Each row has a hidden trait or not; one of two labels after the row says which. A new part has a new trait and new labels.
In the rows, 128 means zero.
[140 113 105 145 139 122 145 127 100 149 136 136 112 131 119 101]  Z959
[174 113 113 149 135 119 144 119 119 101 147 161 103 124 117 106]  Z959
[148 126 114 135 138 128 133 120  99  22 133 133 114 117 120  93]  Z265
[174 121 107 150 137 116 149 123 111 102 140 150 104 116 119 101]  Z265
[141 104 105 145 137 119 155 127 115 168 150 180  96 125 118 102]  Z265
[132 129 132 134 117 131 126 123 127 135 140 147 122 130 118 129]  Z959
[173 146 135 132 139 113 155 142 167 168 155 161 114 146 125 122]  Z265
[180 138 129 142 152 127 162 140 155 174 145 176 117 142 124  89]  Z265
[181 135 127 152 103 137 154 120 119 106 110 155  98 131 101 128]  Z265
[161 117  98 135 151 114 155 124 108 166 138 157 109 122 131  98]  Z959
[ 38  96 163 177  84 125  72 126  79 243 144 182  64 179  66 119]  Z265
[ 31  54 146 151 143 115  84 124  66 255 212 186  75 194 108 132]  Z265
[173 104 101 149 138 128 144 118  89 121 146 156  96 132 120 100]  Z265
[148 121 104 129 138 118 159 124 108 180 144 133 115 132 131 108]  Z959
[179 122 117 155 144 116 155 128 138 153 142 156 106 125 126 124]  Z265
[156 113 114 150 141 127 136 122  97 178 141 151 114 126 125 121]  Z959
[176 128  93 154 161 111 166 129 120  82 141 165 102 110 116  70]  Z265
[167 210  70 143 182  21 182 129  97   1 103  64 117   1 101  10]  Z959
[171 105 106 152 157 110 158 122  97 127 165 180  84 131 117  93]  Z959
[149 110 101 142 144 125 118 111  88  45 136 122 106 108 119  94]  Z265
[177 137 114 143 131 121 165 120 127  60 129 145 102 117 113 116]  Z265
[153 113 117 136 154 112 166 126 114 147 142 133 119 131 107 110]  Z959
[126 111 127 141 163 113 131 127 103 146 167 151 113 143 122  94]  Z265
[149 137 115 139 162 122 149 130 121 100 127 143 125 114 121  73]  Z959
[150 117 104 123 139 116 143 123 134  85 144 145 110 121 114  95]  Z959
[ 92  99 150 173  95 133 108 122  82 241 158 195  61 176  64 112]  Z265
[155 121 114 131 134 121 146 122 119  72 145 140 118 132 126 112]  Z959
[220 127 117 132 150 130 174 117 115 114 138 137 124 127 139 129]  Z265
[183 135 123 141 130 133 134 129 126  59 126 109 150 123 126  86]  Z959
[184 122 117 155 131 124 157 130 119 154 136 165 107 151 124 118]  Z265
[136 100 123 142 143 113 131 121  85 114 183 174  91 124 123 119]  Z959
[173 130  98 132 140 120 185 128 137  95 135 167 112 108 119 101]  Z265

New part:
[149 131 112 134 146 115  61 141 144 124 146 134 133 116 116  58 105 129
 178 107 117 125  80 101 119 124 109 156 102 115 151 105 141  95 121  71
 173 132]  T
[ 45 145 152 130 158  84 165 130 162 128 150 157 114 123 101 157  80 145
 154 152 113 149 155 104 123 104  93 134 158 121 112 101 140 134  57 126
 150 113]  D
[110 167 120 111 125 132 166 137 108 140 139 119  90 107 130 255  79 131
 149 123 164 167 150 123 120 137  95 140  79 141 120 136 112 114 120 105
  58 149]  D
[171  91 146 184 189  92 123 121 150 111 152 100 127 146 139  88 151 164
 131 122 103 180  59 129  85 131 131 111 134 131 169  82 127 156 121 142
 145  62]  D
[187 112 171  63 227  79 128 129 142 136 169 107 121 136 138  69 150 160
 169 153 109 212  69 130  85 123 132 141 126  99 150  98 137 184 116 148
  93  99]  D
[102 173 144 164 199  45 123 118 119 180 104 124 125 133  93 204  84 164
 149 111 112 141 100 119 107  99 106 156 110 104 136 128 106  65 111 164
 181 101]  T
[112 114 132  80 162 185  68 130 126 133 142 110  91 122 109 106 113 131
 149 119 106  97 193 114 178 119 132 112 101  89 138 118 102 100 152 167
 150 138]  D
[ 87 124 158 110 130  89  84 139 134 146 159 128 121 105 108 106  89 182
 102 132 117 124  86 131 136 111 136 109 133 104 128  94 126 151  85 152
 165 120]  D
[152  80 135 196 180 100 125 129 144 132 162 131 108 137 126 119 150 145
 146 105  78 169 131 135 118 134 133 115 163 127 161  90 118 125 137 149
 120  59]  D
[133 133 114  97 112 173 186 155 118 140 141 125 136 110 130  77 114 128
 133 155 119 159 145 138  85 140 117 115 137 134 140 117 138  29 139 156
 166 122]  D
[116 144 152  79 190 123 122 119  95 126 133 127 125 118  85 104  97 129
  96 100 110 106 168 106 153 115 157 151 129 112 136 114 119 114 103 145
  92 109]  D
[164 115 148 134  68  35 178 132 142 136 135 125 134 124  89 198 110 166
 190 154  68 199 192 117 120 117 120 160 140 148 106 178 123  93 102 166
 115 115]  T
[122 101 155 122 198 116 140 143 140 145 166 118 139 138 131  88 149 133
 151 154  94 206  70 122  73 138 113 146 155 110 162  84 128 172  89 166
 163  38]  D
[ 92 131 182 140 175 166  41 147 105 153 130  96 137 110 135  75 125 113
 157 114 114 136  53 125 101 116 129 154 121 132  92 120 140 156 124 178
 150 126]  T
[159 136 155 152 150 156 134 124 121 143 153 133 152 119 138  53 113 132
 104 171 118 130  50 147 155 133 159 137  94 129 102 144 123 159 105 171
 121 146]  T

Next part:
[186 112 130 154 126 142 124 154 106 203 128 103 100 120 116 139 126 151
 142 123 124 142 154 123 127 137 121 106 117 142 130 130 130 154 124  80
 127 106 117 152 153  80 124 135 136 107 116 124 122 137 127 119 136 136
 131 129 136 221 142 168 137]  z808
[219 114 115 111 116 135  96 109 104 103 127 104 100 135  74 126 116 158
 142 133 112  88 137 130 131 141 129  90 110 138 120 135 127 114 157 154
 137 107 129 152 136 166 131 113 116  92 142 136 113 106  85 114 120 108
 138  98 109 106 137 144 110]  z537
[173 125 117 152 127 153 131 122 123 210 127 135 149 111 121 119 130 127
 129 136 123 148 135 133 125 111 105 140 129 131 117 133 122 162 152 135
 125 156 126 123 115 116 144 122 116  90 106 132 119 126 175 117 136 121
 135 100 108 127 126 160 119]  z537
[225 106 130 180 117 159  33 136 121 236 127 119 175 120 109 114 125 161
 121 140  85  98 149 156 124 122  83 166 148 166 144 133 122 153 157  95
 123 167 116 138 107  57 156 129 112 150  65 134 113 117 144 130 129 121
 155 110 121  76 125 121 108]  z537
[ 83 118 129 162 127 122  67 151 116 129 121  90 151 128 141 115 143 130
 133 124 137 114 140 135 133 141 126 125 143 129 132 124 131 119 140  99
 117 139 141 110 110 112 123 127 137 174 122 140 128 113 133 134 106 127
 137 132 137 130 130 107 164]  z808
[185 127 124 180 122 144 125 120 127 215 129 145 151 122 117 118 127 132
 130 130 107 132 138 144 123 119 107 140 133 137 112 131 120 156 149 113
 126 150 124 124 105  87 143 124 113 133 106 129 119 119 164 128 132 118
 141 109 116 108 123 153 119]  z537
[178 128 122 174 124 144 136 116 129 214 130 143 145 123 119 119 127 127
 128 129 109 138 138 143 123 118 108 138 128 130 108 131 119 156 149 116
 124 149 122 120 107  92 142 123 114 124 117 129 122 120 158 126 130 118
 135 112 115 107 124 157 121]  z537
[141 118 131 254 108 139 119 108 150 253 138 113 160 144 150 131 120 108
 130  95  99 133 139 146 118 132  94 125 111 132  87 121 118 160 155  84
 138 117 137 127  72  14 135 132 118 255 132 117 119 105 154 154 138 114
 150 132 128 130 122 163 138]  z537
[159 127 108 157 131 106 107 114 137  62 128 114 134 130 137 123 122 124
 124 129 173 144 138 120 133 118 129 102 114 134 144 139 128 122 148 137
 156 125 108 132 140 140 125 133 141 130 141 130 148 126 149 108 114 124
 118 117 109 141 119 101 101]  z808
[200 132 118 126 133 149 134 126 115 196 123 154 144 105 107 112 132 142
 127 152 120 139 136 136 127 107 113 148 144 134 130 137 121 153 148 138
 116 166 117 121 127 142 147 116 112  32  98 137 124 130 169 108 128 121
 132  95 106 101 124 148 110]  z537
[143 107 114 150 119 157 110 121 106 128 122  75 132 124 106 144 124 112
 147 136 164 141 132 102 121 125 107 109 125 129 145 127 136 159 165 108
 138 134 142 149 140 140 130 123 125  74 112 130 120 131  74 119 156 124
 120 108 123 206 138 125 127]  z537

Part 4:
[ 79 136 148 130 120 129 157 123 126 139 126 124 132 127 177 141  47 128
 125  88 152  75 118 140 123 121 158]  <90>
[120 127 138 126 130 118 125 121 124 138 129 132 127 124 130 129 108 129
 112 118 142 108 127 131 129 127 132]  <84>
[133 118 140 131 133 139 126 119 121 147 122 134 137 123 134 125 128 137
 117 108 167  91 127 126 125 123 122]  <84>
[152  89 118 130 120 134 129 132 130 124 121 127 128 131 141 129 150 136
 130 137 141 146 130 118 126 123 114]  <90>
[ 57 149 168 124 136 109 161 120 125 134 135 120 130 127 162 144  21 106
 129  80  90  99 115 153 135 129 169]  <90>
[117 123 150 132 131 141 138 120 125 142 120 127 139 124 166 136 104 134
 121  85 168  75 123 134 123 119 131]  <84>
[ 63 147 167 124 134 122 157 118 127 136 131 119 135 127 157 142  20 115
 126  85 114  82 114 152 131 130 163]  <90>
[103 126 142 133 118 143 144 128 126 137 118 126 134 127 164 139 103 138
 124  95 176  75 121 121 120 117 126]  <90>
[ 64 143 163 127 133 128 155 118 123 145 123 123 136 127 187 142  31 124
 124  62 185  56 115 144 126 120 161]  <90>
[148 120 127 133 122 140 128 130 128 129 120 129 133 126 132 131 157 132
 126 128 154 128 128 117 122 120 121]  <90>
[133 131 154 121 131 113 126 122 127 129 132 130 122 130 113 134 103 118
 117 139  97 127 124 136 135 131 144]  <84>
[102 129 138 135 118 150 150 129 128 136 116 121 144 129 214 144 104 137
 133  85 175  81 119 125 118 111 133]  <90>
[153 120 121 130 122 140 124 129 129 131 120 130 133 127 133 131 152 140
 127 125 161 127 128 119 122 120 116]  <90>
[119 122 143 131 130 133 136 122 125 135 127 130 129 125 138 132 109 130
 121 111 139  90 127 132 127 123 134]  <84>
[ 58 161 160 118 131  95 157 128 131 125 140 120 116 133 138 141   9  96
 135 103  58 106 120 154 136 136 170]  <90>
[136 130 135 123 130 117 127 123 128 131 133 130 125 127 112 127 110 121
 121 140 116 131 128 134 132 129 139]  <84>
[103 122  84 137 107 165 138 131 127 135 123 126 133 134 160 118 119 151
 134 123 199  62 132 110 111 122 101]  <90>
[ 60 133 163 132 137 142 162 114 118 156 127 125 142 124 191 137  16 131
 120  56 170  40 114 144 122 121 155]  <90>
[ 92 130 150 133 133 140 142 125 127 135 122 126 133 125 160 136  96 122
 133  76 148 109 121 135 123 122 137]  <90>
[ 44 143 172 129 139 129 162 114 122 144 128 125 135 124 192 142   1 122
 118  48 144  60 113 149 127 120 161]  <90>
[137 121 140 133 126 137 130 129 128 129 116 129 141 126 149 139 154 134
 124 115 164 128 126 123 124 117 126]  <90>
[140 120 140 132 123 137 127 133 129 127 119 127 132 128 143 133 168 138
 130 137 157 137 128 122 122 119 121]  <90>
[108 122 121 133 119 145 145 123 123 144 122 130 134 125 145 127  95 140
 119 122 192  72 124 123 121 119 117]  <90>
[ 61 148 163 125 133 114 157 120 125 137 134 122 125 127 168 141  35 113
 128  81 115  91 115 152 133 127 168]  <90>
[ 63 143 153 130 128 125 156 123 124 140 127 123 132 129 170 139  56 120
 126  86 139  76 115 144 127 126 151]  <90>
[ 66 141 148 135 132 129 160 120 121 144 130 123 134 127 194 136  36 126
 126  62 148  39 116 140 122 124 145]  <90>
[153 118 144 129 122 125 114 124 126 132 122 131 133 125 127 130 148 135
 119 132 162 116 129 123 125 121 121]  <90>
[139 131 174 125 137 113 132 116 124 140 125 132 132 121 128 141  89 122
 114 104 114 115 122 139 134 125 152]  <84>
[ 61 135 156 127 134 135 155 118 123 144 128 125 137 126 178 137  23 124
 125  73 162  84 116 145 122 123 146]  <90>
[102  87 179 158 149 216 147 103 110 182  86 129 178 111 243 142 139 182
 111   1 255   1 120 117  97  85 100]  <90>
